Below are the code and all the weights of a small trained network. Each question names an input and a class and asks about switching units off, where a switched-off unit gives its printed mean instead of its output.

import numpy as np


def w(rows, s, z=0):
    codes = np.array(rows[::2]) - 128.0
    scale = np.full(codes.shape[1], s)
    scale[-1] = z or s
    return codes * scale


def f(y):
    return np.maximum(y, 0)


def log_softmax(a):
    a = a - a.max(-1, keepdims=True)
    return a - np.log(np.exp(a).sum(-1, keepdims=True))


def net(x, mask):
    res = np.array(x, float).reshape(1, 8) / 4 @ E
    y = f(res @ A[0][:, :-1].T + A[0][:, -1])
    res = res + np.where(mask, y, B[0][:, -1]) @ B[0][:, :-1]
    return log_softmax(res[-1] @ U[:, :-1].T + U[:, -1])


A, B = {}, {}
E = w([
[127,132,130,128,129,134,132],'x0',
[39,93,31,225,202,225,117],'x1',
[127,126,127,124,126,132,124],'x2',
[204,254,54,113,234,101,46],'x3',
[129,125,130,124,131,128,129],'x4',
[189,111,237,200,124,204,26],'x5',
[135,127,130,126,135,130,134],'x6',
[126,125,132,123,135,130,130],'x7',
],0.0072)
A[0] = w([
[184,121,222,188,145,172,48,68],'n0',
[188,217,76,109,205,106,58,106],'n1',
[193,226,83,118,192,116,84,125],'n2',
[166,216,90,114,199,104,78,100],'n3',
[208,110,213,199,137,183,45,73],'n4',
[224,164,196,27,74,74,129,19],'n5',
[116,147,33,63,146,57,208,42],'n6',
[128,139,104,145,127,165,145,51],'n7',
[55,23,207,138,35,151,192,128],'n8',
[203,128,196,213,122,178,67,56],'n9',
[47,106,57,211,212,217,119,45],'n10',
[53,101,15,254,187,230,111,79],'n11',
[169,224,91,113,179,123,72,119],'n12',
[94,146,49,79,148,64,183,51],'n13',
[200,207,80,120,210,92,72,99],'n14',
[200,167,193,59,77,70,131,2],'n15',
[178,127,198,199,137,169,45,80],'n16',
],0.0059,0.0017)
B[0] = w([
[35,186,39,74,153,128,179,210],'n0',
[139,57,137,222,63,193,175,218],'n1',
[139,44,141,194,61,177,175,212],'n2',
[129,54,141,183,77,175,164,204],'n3',
[27,180,42,50,147,149,189,219],'n4',
[221,178,227,98,188,42,33,210],'n5',
[22,183,60,46,169,159,170,202],'n6',
[141,130,143,117,113,112,113,140],'n7',
[152,14,144,243,33,219,178,254],'n8',
[45,176,54,68,150,138,176,205],'n9',
[230,159,217,101,182,38,35,226],'n10',
[242,197,253,86,185,13,10,251],'n11',
[160,46,137,202,82,171,170,203],'n12',
[52,196,57,60,145,154,164,189],'n13',
[135,65,136,203,75,193,158,215],'n14',
[202,166,192,114,171,46,34,195],'n15',
[36,189,44,44,154,136,197,206],'n16',
],0.0055,0.0079)
U = w([
[140,2,148,248,64,196,167,255],'0',
[198,195,224,92,173,45,49,82],'1',
[23,209,3,37,153,153,179,47],'2',
],0.0084,0.00093)

Each question gives the input, the list of numbers given to net, and the class t.
The units are the neurons (one row each of A and B). Each row of codes is followed by its name. A weight is (code - 128) times the scale printed after its matrix; where a second scale follows, it is the last column's (A, B and U).
mask holds one flag per neuron, in row order. A switched-off neuron (its flag False) gives its mean, the last column of its row in B, instead of its output. The means were averaged over made-up inputs and are rounded, as every weight is.
A unit's drop is (log p(t) with every unit on - log p(t) with that unit switched off) / (log p(t) with every unit on - log p(t) with every unit switched off).
The circuit of an input: a set's keep is (log p(t) with only the set's units on - log p(t) with every unit switched off) / (log p(t) with every unit on - log p(t) with every unit switched off). Starting from the 12 units with the biggest drops (on a tie, the unit counted first), units are removed one at a time, each time the one whose removal leaves the highest keep (on an exact tie, the one counted first), for as long as the keep stays at least 0.8.
units of the circuit, in order: the units of the circuit, biggest drop first
k most important neurons: the k neurons with the biggest drops, biggest first
drop when u is switched off: that unit's drop, to one decimal
input [-6,8,-8,-2,6,-8,3,-2], class 1: units of the circuit, in order	n11
input [6,-8,-6,8,-2,4,2,4], class 0: units of the circuit, in order	n1, n2
input [-4,7,2,-1,-7,-7,1,5], class 1: 2 most important neurons	n11, n10
input [-1,8,-7,7,-5,1,7,-3], class 1: 3 most important neurons	n11, n10, n8
input [2,7,-7,6,6,8,7,1], class 2: 3 most important neurons	n4, n16, n0
input [-7,5,-2,4,-5,-3,3,-2], class 1: 2 most important neurons	n11, n8
input [8,-3,-6,3,5,-3,-4,4], class 0: drop when n2 is switched off	0.1
input [-7,5,-2,7,-3,-7,6,-7], class 0: drop when n1 is switched off	0.2
input [-3,2,-4,-2,0,6,-5,0], class 2: drop when n11 is switched off	0.0
input [4,-4,4,6,1,8,-4,-6], class 2: drop when n9 is switched off	0.1
